Below are the code and all the weights of a small trained network. Each question names an input and a class and asks about switching units off, where a switched-off unit gives its printed mean instead of its output.

import numpy as np


def w(rows, s, z=0):
    codes = np.array(rows[::2]) - 128.0
    scale = np.full(codes.shape[1], s)
    scale[-1] = z or s
    return codes * scale


def f(y):
    return np.maximum(y, 0)


def log_softmax(a):
    a = a - a.max(-1, keepdims=True)
    return a - np.log(np.exp(a).sum(-1, keepdims=True))


def net(x, mask):
    res = np.array(x, float).reshape(1, 8) / 4 @ E
    y = f(res @ A[0][:, :-1].T + A[0][:, -1])
    res = res + np.where(mask, y, B[0][:, -1]) @ B[0][:, :-1]
    return log_softmax(res[-1] @ U[:, :-1].T + U[:, -1])


A, B = {}, {}
E = w([
[218,71,10,78,221,118,143,32,72,112],'x0',
[75,109,117,140,88,173,170,113,133,142],'x1',
[160,208,6,182,59,151,55,159,55,76],'x2',
[22,88,88,89,105,7,203,192,64,109],'x3',
[115,125,133,143,120,140,148,121,106,149],'x4',
[57,101,134,150,130,156,119,118,121,127],'x5',
[171,28,141,49,28,123,2,140,95,186],'x6',
[201,152,109,108,142,97,125,150,147,140],'x7',
],0.0087)
A[0] = w([
[113,134,116,110,114,86,149,147,96,92,115],'n0',
[76,131,144,136,133,116,110,131,130,133,129],'n1',
[145,110,140,155,140,147,95,103,155,161,162],'n2',
[125,155,126,169,154,109,158,120,174,119,120],'n3',
[151,138,118,133,113,141,136,144,101,97,81],'n4',
[111,95,104,136,118,92,159,134,142,157,133],'n5',
[126,168,122,134,160,145,157,107,156,98,173],'n6',
[126,163,112,167,150,135,157,118,143,75,66],'n7',
[127,107,157,93,157,146,138,125,157,130,64],'n8',
[125,100,128,62,110,126,77,106,86,169,103],'n9',
[158,115,111,103,129,125,107,159,129,196,124],'n10',
[134,103,98,89,146,150,160,81,117,109,5],'n11',
[107,157,119,126,145,110,170,134,125,117,110],'n12',
[117,144,60,157,103,148,98,173,94,84,119],'n13',
[145,114,95,105,138,136,155,130,122,137,35],'n14',
[148,143,163,168,125,164,105,139,152,131,93],'n15',
[129,79,134,92,90,124,94,132,132,151,116],'n16',
[130,140,133,173,161,119,144,108,148,114,124],'n17',
[121,80,149,98,159,125,144,118,168,147,96],'n18',
[131,110,38,104,141,140,139,86,107,142,46],'n19',
[110,158,189,156,71,118,140,248,183,136,70],'n20',
[152,147,168,116,116,166,84,50,156,127,166],'n21',
[122,143,139,119,137,119,120,152,138,123,107],'n22',
[121,154,110,116,135,174,109,120,130,129,158],'n23',
[161,144,144,152,147,176,106,74,157,146,69],'n24',
[152,118,115,123,80,157,125,110,141,142,184],'n25',
[114,105,168,102,144,81,163,126,175,160,55],'n26',
[124,110,119,98,123,81,153,172,117,117,145],'n27',
[125,125,132,135,159,174,101,109,126,129,166],'n28',
[164,141,122,114,131,199,139,126,187,120,175],'n29',
[85,100,94,79,116,64,168,169,107,114,131],'n30',
[141,81,93,112,184,133,128,92,117,122,38],'n31',
[106,162,123,132,188,138,155,148,124,104,88],'n32',
[90,97,104,126,126,69,142,167,126,119,71],'n33',
[140,92,87,102,180,139,141,86,95,115,18],'n34',
[123,85,152,121,157,96,151,101,156,144,73],'n35',
[158,155,96,88,107,149,107,131,101,125,39],'n36',
[116,107,167,82,171,149,146,129,134,133,101],'n37',
[143,72,127,104,77,117,72,146,142,166,100],'n38',
],0.015,0.0019)
B[0] = w([
[150,129,136,148,146,96,149,174,124,84,178],'n0',
[159,128,150,131,135,126,139,110,124,118,169],'n1',
[111,102,127,163,157,122,151,160,99,128,179],'n2',
[75,114,105,62,105,168,68,184,80,191,192],'n3',
[125,158,107,113,106,104,153,133,124,173,152],'n4',
[137,121,122,160,147,132,136,165,129,146,169],'n5',
[93,75,109,101,139,137,99,151,81,182,195],'n6',
[88,116,99,87,127,112,99,132,136,212,195],'n7',
[149,154,105,147,99,63,158,87,135,166,176],'n8',
[64,122,105,95,160,127,100,121,116,160,206],'n9',
[84,98,121,145,130,160,129,119,113,157,172],'n10',
[125,159,188,110,154,133,118,111,157,90,179],'n11',
[98,104,108,95,148,154,76,148,92,135,178],'n12',
[200,194,83,165,36,31,170,72,167,243,201],'n13',
[128,145,152,115,128,168,109,119,152,104,156],'n14',
[156,98,170,168,131,128,173,130,157,83,183],'n15',
[63,110,123,92,107,169,69,128,94,160,197],'n16',
[91,108,96,78,106,175,95,155,101,156,180],'n17',
[119,178,106,160,116,88,144,123,130,166,194],'n18',
[148,132,202,118,127,127,124,107,149,106,195],'n19',
[152,151,254,91,126,181,141,79,195,67,252],'n20',
[140,99,98,156,183,129,129,170,115,104,205],'n21',
[92,140,147,142,106,155,137,138,153,109,146],'n22',
[141,145,110,142,116,109,151,152,130,113,161],'n23',
[160,83,99,204,181,132,129,159,113,54,200],'n24',
[119,122,84,140,158,125,93,147,91,154,164],'n25',
[153,170,89,170,32,96,159,87,137,186,203],'n26',
[148,72,113,133,167,142,164,166,102,109,184],'n27',
[165,128,113,161,136,104,130,165,139,106,170],'n28',
[118,102,94,158,153,104,141,164,85,80,189],'n29',
[173,61,110,176,184,115,163,200,109,62,221],'n30',
[136,183,210,106,129,192,170,73,192,85,195],'n31',
[69,153,127,95,107,156,74,151,70,159,191],'n32',
[157,82,108,148,144,113,138,172,132,38,193],'n33',
[163,144,186,94,127,187,146,110,163,89,199],'n34',
[166,158,100,172,91,97,107,90,128,189,191],'n35',
[120,134,149,123,106,115,165,119,146,153,168],'n36',
[148,162,101,156,104,75,130,103,125,185,186],'n37',
[74,122,139,69,139,112,83,165,119,186,213],'n38',
],0.0089,0.018)
U = w([
[147,66,95,166,201,140,146,193,100,61,254],'0',
[47,106,103,10,159,184,93,160,78,168,61],'1',
[164,212,90,159,111,66,149,84,134,171,62],'2',
[135,165,202,62,166,216,141,89,173,59,99],'3',
],0.011,0.0016)

Each question gives the input, the list of numbers given to net, and the class t.
The units are the neurons (one row each of A and B). Each row of codes is followed by its name. A weight is (code - 128) times the scale printed after its matrix; where a second scale follows, it is the last column's (A, B and U).
mask holds one flag per neuron, in row order. A switched-off neuron (its flag False) gives its mean, the last column of its row in B, instead of its output. The means were averaged over made-up inputs and are rounded, as every weight is.
A unit's drop is (log p(t) with every unit on - log p(t) with that unit switched off) / (log p(t) with every unit on - log p(t) with every unit switched off).
The circuit of an input: a set's keep is (log p(t) with only the set's units on - log p(t) with every unit switched off) / (log p(t) with every unit on - log p(t) with every unit switched off). Starting from the 12 units with the biggest drops (on a tie, the unit counted first), units are removed one at a time, each time the one whose removal leaves the highest keep (on an exact tie, the one counted first), for as long as the keep stays at least 0.8.
units of the circuit, in order: the units of the circuit, biggest drop first
unit that matters most: the unit with the biggest drop
k most important neurons: the k neurons with the biggest drops, biggest first
drop of u: that unit's drop, to one decimal
input [-4,-8,-3,1,0,-7,1,4], class 3: units of the circuit, in order : n20
input [1,-8,-7,-7,4,5,7,-5], class 0: 4 most important neurons : n24, n21, n13, n2
input [-8,1,-1,-5,1,-1,-8,0], class 1: 2 most important neurons : n3, n6
input [8,7,6,-7,5,3,3,8], class 3: 2 most important neurons : n31, n19
input [7,6,-6,6,3,1,-2,8], class 3: 2 most important neurons : n31, n34
input [-6,-3,-5,7,-4,8,5,3], class 0: 2 most important neurons : n30, n33
input [8,0,2,6,8,-5,1,-2], class 3: 2 most important neurons : n31, n34
input [7,6,1,-7,-7,0,5,-1], class 0: 3 most important neurons : n20, n24, n21
input [7,-7,7,-4,-4,0,-5,-3], class 2: 3 most important neurons : n13, n20, n7
input [8,8,1,5,8,6,-8,1], class 1: 2 most important neurons : n20, n7
input [-6,-1,-4,-8,-3,-4,8,4], class 0: 4 most important neurons : n24, n21, n15, n29
input [-4,6,5,0,6,7,4,8], class 2: 2 most important neurons : n13, n3
input [2,8,7,-8,-7,7,3,-4], class 0: 2 most important neurons : n24, n21
input [-3,3,7,5,8,-7,-7,-8], class 1: unit that matters most : n12
input [3,-1,3,2,-3,-5,0,0], class 2: 3 most important neurons : n20, n13, n24
input [8,-7,7,-4,8,1,4,-1], class 3: 4 most important neurons : n34, n31, n19, n26
input [-6,-8,-8,-3,6,-2,-3,4], class 2: drop of n26 : 0.1
input [6,3,-7,6,4,8,-2,-7], class 2: drop of n26 : 0.5
input [-8,-3,2,1,7,-7,-6,1], class 3: drop of n20 : 4.2
input [-3,1,6,1,0,4,4,-2], class 2: units of the circuit, in order : n13
input [-5,8,4,6,-8,-3,2,-7], class 0: drop of n30 : 0.7
